Below are the code and all the weights of a small trained network. Each question names an input and a target symbol and asks about switching units off, where a switched-off unit gives its printed mean instead of its output.

import numpy as np


def w(rows, s, z=0):
    codes = np.array(rows[::2]) - 128.0
    scale = np.full(codes.shape[1], s)
    scale[-1] = z or s
    return codes * scale


def f(y):
    return y / 2 * (1 + np.tanh(0.7978845608 * (y + 0.044715 * y**3)))


def softmax(a):
    e = np.exp(a - a.max(-1, keepdims=True))
    return e / e.sum(-1, keepdims=True)


def log_softmax(a):
    a = a - a.max(-1, keepdims=True)
    return a - np.log(np.exp(a).sum(-1, keepdims=True))


def net(x, mask):
    ids = ['αγδεζηθλπτφψω'.index(c) for c in x.split()]
    T = len(ids)
    res = E[ids] + P[:T]
    u = 0
    for l in range(2):
        q, k, v = (res @ M[l].T for M in (Q, K, V))
        z = softmax(np.where(np.tri(T) > 0, q @ k.T / 3**0.5, -1e9)) @ v
        res = res + np.where(mask[u], z, O[l][:, -1]) @ O[l][:, :-1]
        u += 1
        y = f(res @ A[l][:, :-1].T + A[l][:, -1])
        res = res + np.where(mask[u : u + 8], y, B[l][:, -1]) @ B[l][:, :-1]
        u += 8
    return log_softmax(res[-1] @ U[:, :-1].T + U[:, -1])


Q, K, V, O, A, B = {}, {}, {}, {}, {}, {}
E = w([
[54,93,86],'α',
[118,166,199],'γ',
[56,202,160],'δ',
[159,128,217],'ε',
[242,244,130],'ζ',
[112,161,128],'η',
[84,38,92],'θ',
[95,141,81],'λ',
[197,95,103],'π',
[191,86,198],'τ',
[48,191,41],'φ',
[46,126,6],'ψ',
[142,102,114],'ω',
],0.016)
P = w([
[82,234,90],'0',
[94,172,110],'1',
[110,135,122],'2',
[120,102,130],'3',
[109,2,187],'4',
[128,77,136],'5',
[125,51,148],'6',
[132,127,101],'7',
],0.006)
Q[0] = w([
[174,64,140],'0.h1',
[141,54,104],'0.h1',
[108,83,4],'0.h1',
],0.011)
K[0] = w([
[102,114,229],'0.h1',
[214,3,46],'0.h1',
[89,166,10],'0.h1',
],0.0073)
V[0] = w([
[1,209,170],'0.h1',
[174,174,136],'0.h1',
[119,135,25],'0.h1',
],0.0058)
O[0] = w([
[40,198,135,253],'0.h1',
[12,178,135,123],'0.h1',
[112,2,212,75],'0.h1',
],0.0063,0.0015)
A[0] = w([
[34,157,151,213],'0.n1',
[1,117,139,206],'0.n2',
[117,216,133,209],'0.n3',
[78,192,224,121],'0.n4',
[98,21,102,128],'0.n5',
[93,77,153,62],'0.n6',
[188,80,44,7],'0.n7',
[109,208,209,112],'0.n8',
],0.0074,0.0022)
B[0] = w([
[129,88,142,233],'0.n1',
[161,37,73,253],'0.n2',
[194,90,225,213],'0.n3',
[100,116,191,225],'0.n4',
[207,134,81,197],'0.n5',
[66,254,95,129],'0.n6',
[86,63,72,136],'0.n7',
[85,194,136,220],'0.n8',
],0.0056,0.0036)
Q[1] = w([
[117,165,179],'1.h1',
[2,189,103],'1.h1',
[64,178,216],'1.h1',
],0.0072)
K[1] = w([
[255,106,165],'1.h1',
[46,65,175],'1.h1',
[119,231,177],'1.h1',
],0.008)
V[1] = w([
[8,118,9],'1.h1',
[119,212,94],'1.h1',
[182,211,97],'1.h1',
],0.011)
O[1] = w([
[176,51,89,40],'1.h1',
[133,89,94,47],'1.h1',
[254,55,119,5],'1.h1',
],0.0095,0.0017)
A[1] = w([
[155,175,156,68],'1.n1',
[149,164,246,48],'1.n2',
[136,113,75,67],'1.n3',
[179,63,128,116],'1.n4',
[53,97,85,89],'1.n5',
[186,193,111,254],'1.n6',
[117,106,45,127],'1.n7',
[143,115,145,194],'1.n8',
],0.012,0.0076)
B[1] = w([
[188,138,134,166],'1.n1',
[163,166,122,247],'1.n2',
[182,138,192,152],'1.n3',
[152,146,111,168],'1.n4',
[172,185,122,177],'1.n5',
[80,4,143,205],'1.n6',
[124,162,118,196],'1.n7',
[64,105,146,159],'1.n8',
],0.011,0.012)
U = w([
[135,146,72,116],'α',
[204,171,178,73],'γ',
[61,179,131,44],'δ',
[210,117,218,80],'ε',
[246,40,185,60],'ζ',
[54,86,141,142],'η',
[248,118,133,191],'θ',
[152,117,100,103],'λ',
[159,12,121,138],'π',
[157,16,165,107],'τ',
[132,188,99,97],'φ',
[215,162,86,68],'ψ',
[104,82,154,246],'ω',
],0.013,0.011)

Each question gives the input, a string of symbols that net reads in full, and the target symbol t.
The units are the heads (3 rows each of Q, K, V and O) and the neurons (one row each of A and B). Each row of codes is followed by its name. A weight is (code - 128) times the scale printed after its matrix; where a second scale follows, it is the last column's (O, A, B and U).
mask holds one flag per unit, layer by layer, with each layer's heads first. A switched-off unit (its flag False) gives its mean, the last column of its rows in O or B, instead of its output. The means were averaged over made-up inputs and are rounded, as every weight is.
A unit's drop is (log p(t) with every unit on - log p(t) with that unit switched off) / (log p(t) with every unit on - log p(t) with every unit switched off).
The circuit of an input: a set's keep is (log p(t) with only the set's units on - log p(t) with every unit switched off) / (log p(t) with every unit on - log p(t) with every unit switched off). Starting from the 12 units with the biggest drops (on a tie, the unit counted first), units are removed one at a time, each time the one whose removal leaves the highest keep (on an exact tie, the one counted first), for as long as the keep stays at least 0.8.
units of the circuit, in order: the units of the circuit, biggest drop first
most important unit: the unit with the biggest drop
top k neurons: the k neurons with the biggest drops, biggest first
top k neurons in layer l: the k neurons of layer l with the biggest drops, biggest first
drop of u: that unit's drop, to one decimal
input θ α ε α γ, target γ: top 2 neurons	[1.n2 0.n4]
input α π φ α δ, target δ: most important unit	1.n6
input η φ φ η α δ δ, target δ: units of the circuit, in order	[1.n6 0.h1 0.n4 0.n5]
input η ψ ε π ε π, target π: top 3 neurons in layer 1	[1.n2 1.n5 1.n1]
input ε π φ ε α ζ, target ζ: units of the circuit, in order	[1.n6 1.h1]
input η θ λ δ η, target η: units of the circuit, in order	[1.n2 1.n1 1.n3]
input α η τ ψ, target θ: top 2 neurons in layer 1	[1.n3 1.n5]
input φ θ π δ π ψ, target θ: units of the circuit, in order	[1.n3 1.h1 1.n5]
input ε τ ε ε ψ π α, target θ: top 3 neurons	[0.n5 1.n6 1.n5]
input δ π η α π δ θ, target θ: top 2 neurons	[1.n6 0.n5]
input τ ε ε ε ε π, target π: units of the circuit, in order	[0.h1 1.n6 1.n2 1.n5]
input π ε ε ψ ε ε α, target θ: top 2 neurons in layer 0	[0.n5 0.n2]
input θ γ ε α θ, target θ: drop of 1.n6	0.5
input φ φ ε α ψ, target ψ: most important unit	1.n5
input ζ π θ ε, target ζ: drop of 0.n8	0.2
input τ π π θ φ ε ε ψ, target ψ: drop of 1.n8	0.0
input ε ε π λ π ζ, target ζ: drop of 1.n6	1.0
